Below is a small trained network, with its code and all its weights. Each question gives an input and a target symbol and asks what happens when units are switched off, that is, made to give their printed mean instead of their output.

import numpy as np


def w(rows, s, z=0):
    codes = np.array(rows[::2]) - 128.0
    scale = np.full(codes.shape[1], s)
    scale[-1] = z or s
    return codes * scale


def norm(h):
    return h / np.sqrt((h * h).mean(-1, keepdims=True) + 1e-5)


def softmax(a):
    e = np.exp(a - a.max(-1, keepdims=True))
    return e / e.sum(-1, keepdims=True)


def log_softmax(a):
    a = a - a.max(-1, keepdims=True)
    return a - np.log(np.exp(a).sum(-1, keepdims=True))


def net(x, mask):
    ids = ['αβζλστω'.index(c) for c in x.split()]
    T = len(ids)
    res = E[ids] + P[:T]
    u = 0
    for l in range(3):
        r = norm(res)
        for j in range(3):
            rows = slice(2 * j, 2 * j + 2)
            q, k, v = (r @ M[l][rows].T for M in (Q, K, V))
            z = softmax(np.where(np.tri(T) > 0, q @ k.T / 2**0.5, -1e9)) @ v
            o = O[l][rows]
            res = res + np.where(mask[u + j], z, o[:, -1]) @ o[:, :-1]
        u += 3
    return log_softmax(norm(res)[-1] @ U[:, :-1].T + U[:, -1])


Q, K, V, O = {}, {}, {}, {}
E = w([
[133,138,134],'α',
[140,20,183],'β',
[131,134,144],'ζ',
[108,173,131],'λ',
[137,12,254],'σ',
[136,133,142],'τ',
[126,149,141],'ω',
],0.0047)
P = w([
[121,98,78],'0',
[82,113,221],'1',
[124,90,229],'2',
[142,91,236],'3',
[152,93,245],'4',
[154,97,246],'5',
[157,97,249],'6',
[160,87,246],'7',
[167,80,239],'8',
[178,60,224],'9',
],0.0014)
Q[0] = w([
[171,140,198],'0.h0',
[127,254,188],'0.h0',
[55,226,89],'0.h1',
[205,15,112],'0.h1',
[83,155,197],'0.h2',
[154,113,76],'0.h2',
],0.0068)
K[0] = w([
[115,217,69],'0.h0',
[203,169,33],'0.h0',
[72,253,54],'0.h1',
[227,55,151],'0.h1',
[209,101,32],'0.h2',
[53,171,204],'0.h2',
],0.0056)
V[0] = w([
[88,120,190],'0.h0',
[4,104,79],'0.h0',
[172,6,128],'0.h1',
[215,176,118],'0.h1',
[96,198,196],'0.h2',
[62,172,186],'0.h2',
],0.0027)
O[0] = w([
[155,254,116,255],'0.h0',
[79,159,48,32],'0.h0',
[53,207,107,198],'0.h1',
[90,89,175,84],'0.h1',
[91,122,160,219],'0.h2',
[47,110,158,202],'0.h2',
],0.0035,0.001)
Q[1] = w([
[151,178,85],'1.h0',
[168,172,128],'1.h0',
[191,43,134],'1.h1',
[216,57,109],'1.h1',
[180,100,83],'1.h2',
[103,175,254],'1.h2',
],0.0075)
K[1] = w([
[181,124,131],'1.h0',
[201,107,177],'1.h0',
[104,209,2],'1.h1',
[43,195,58],'1.h1',
[78,158,183],'1.h2',
[122,100,46],'1.h2',
],0.0067)
V[1] = w([
[149,253,148],'1.h0',
[136,191,63],'1.h0',
[4,163,68],'1.h1',
[137,140,68],'1.h1',
[137,93,54],'1.h2',
[104,251,155],'1.h2',
],0.0035)
O[1] = w([
[191,74,78,144],'1.h0',
[180,168,226,6],'1.h0',
[108,147,226,8],'1.h1',
[137,97,203,24],'1.h1',
[130,217,229,46],'1.h2',
[55,254,37,108],'1.h2',
],0.0025,0.0022)
Q[2] = w([
[45,81,98],'2.h0',
[148,2,96],'2.h0',
[138,246,75],'2.h1',
[177,127,219],'2.h1',
[137,164,80],'2.h2',
[139,164,53],'2.h2',
],0.0056)
K[2] = w([
[124,85,89],'2.h0',
[80,114,72],'2.h0',
[2,142,66],'2.h1',
[198,207,181],'2.h1',
[55,184,99],'2.h2',
[63,227,105],'2.h2',
],0.0069)
V[2] = w([
[61,110,87],'2.h0',
[114,52,132],'2.h0',
[98,188,192],'2.h1',
[70,84,13],'2.h1',
[2,197,202],'2.h2',
[106,141,17],'2.h2',
],0.0035)
O[2] = w([
[107,129,152,128],'2.h0',
[94,154,187,253],'2.h0',
[140,123,55,108],'2.h1',
[75,90,254,77],'2.h1',
[73,68,101,95],'2.h2',
[70,244,113,2],'2.h2',
],0.0031,0.00096)
U = w([
[206,58,178,121],'α',
[215,109,31,33],'β',
[109,221,23,140],'ζ',
[31,39,33,169],'λ',
[12,212,160,9],'σ',
[183,225,209,156],'τ',
[55,47,230,178],'ω',
],0.011,0.0012)

Each question gives the input, a string of symbols that net reads in full, and the target symbol t.
The units are the heads (2 rows each of Q, K, V and O). Each row of codes is followed by its name. A weight is (code - 128) times the scale printed after its matrix; where a second scale follows, it is the last column's (O and U).
mask holds one flag per head, layer by layer. A switched-off head (its flag False) gives its mean, the last column of its rows in O, instead of its output. The means were averaged over made-up inputs and are rounded, as every weight is.
A unit's drop is (log p(t) with every unit on - log p(t) with that unit switched off) / (log p(t) with every unit on - log p(t) with every unit switched off).
The circuit of an input: a set's keep is (log p(t) with only the set's units on - log p(t) with every unit switched off) / (log p(t) with every unit on - log p(t) with every unit switched off). Starting from all 9 units, units are removed one at a time, each time the one whose removal leaves the highest keep (on an exact tie, the one counted first), for as long as the keep stays at least 0.8.
units of the circuit, in order: the units of the circuit, biggest drop first
most important unit: the unit with the biggest drop
heads that matter: for each layer, one digit per head in row order, 1 if its drop is at least 0.15 and else 0, layers parted by /
input σ α τ ω ω, target σ: most important unit => 1.h2
input α λ ω, target α: units of the circuit, in order => 1.h2, 0.h0, 0.h2
input ζ β β α λ ω ζ ζ β ζ, target ζ: units of the circuit, in order => 0.h1, 1.h2
input λ β β ζ β α λ τ α τ, target λ: units of the circuit, in order => 0.h0, 0.h1, 2.h2, 1.h2
input τ λ σ σ σ σ τ λ ζ, target τ: heads that matter => 111 / 000 / 011
input β ζ ζ ω σ ω ω ω, target β: heads that matter => 000 / 000 / 010
input σ τ ζ ω ω σ α τ, target σ: units of the circuit, in order => 1.h2, 2.h2, 0.h1
input ω β ζ τ α λ λ ω τ τ, target ω: units of the circuit, in order => 2.h1, 1.h2
input ζ ω ω τ σ σ ω, target ζ: heads that matter => 000 / 001 / 000
input ω λ λ, target ω: heads that matter => 011 / 000 / 000
input τ β ω ω λ ω ζ, target τ: heads that matter => 111 / 010 / 011
input ζ ζ ω ω ζ τ τ ω α, target ζ: heads that matter => 000 / 001 / 001
input β λ α β λ ζ λ ζ, target β: heads that matter => 100 / 000 / 010
input β σ ω σ λ σ σ τ, target β: most important unit => 1.h2
input τ β α ω τ, target τ: units of the circuit, in order => 0.h2, 2.h2
input τ λ σ λ ω τ ω β λ, target τ: units of the circuit, in order => 2.h2, 0.h2, 0.h1
input τ ζ α τ ω λ, target τ: units of the circuit, in order => 0.h2, 0.h0
input β λ τ α, target β: units of the circuit, in order => 2.h1, 1.h2, 0.h0
input α β ω τ ω, target α: units of the circuit, in order => 0.h0, 0.h2
input τ λ λ ζ α ζ σ τ τ τ, target τ: most important unit => 2.h2
input σ λ α, target σ: units of the circuit, in order => 2.h2, 0.h0
input λ α σ λ, target λ: heads that matter => 111 / 010 / 001
input ω τ ω β τ λ σ ω λ α, target ω: heads that matter => 011 / 100 / 010
input λ ζ σ ω ζ β ζ τ, target λ: heads that matter => 101 / 000 / 001
input σ τ α σ λ α α ω ζ ζ, target σ: heads that matter => 000 / 001 / 011
input ω ω ω τ ω α τ β ω ζ, target ω: heads that matter => 011 / 100 / 000
input ζ ω α ζ ζ, target ζ: heads that matter => 000 / 001 / 000
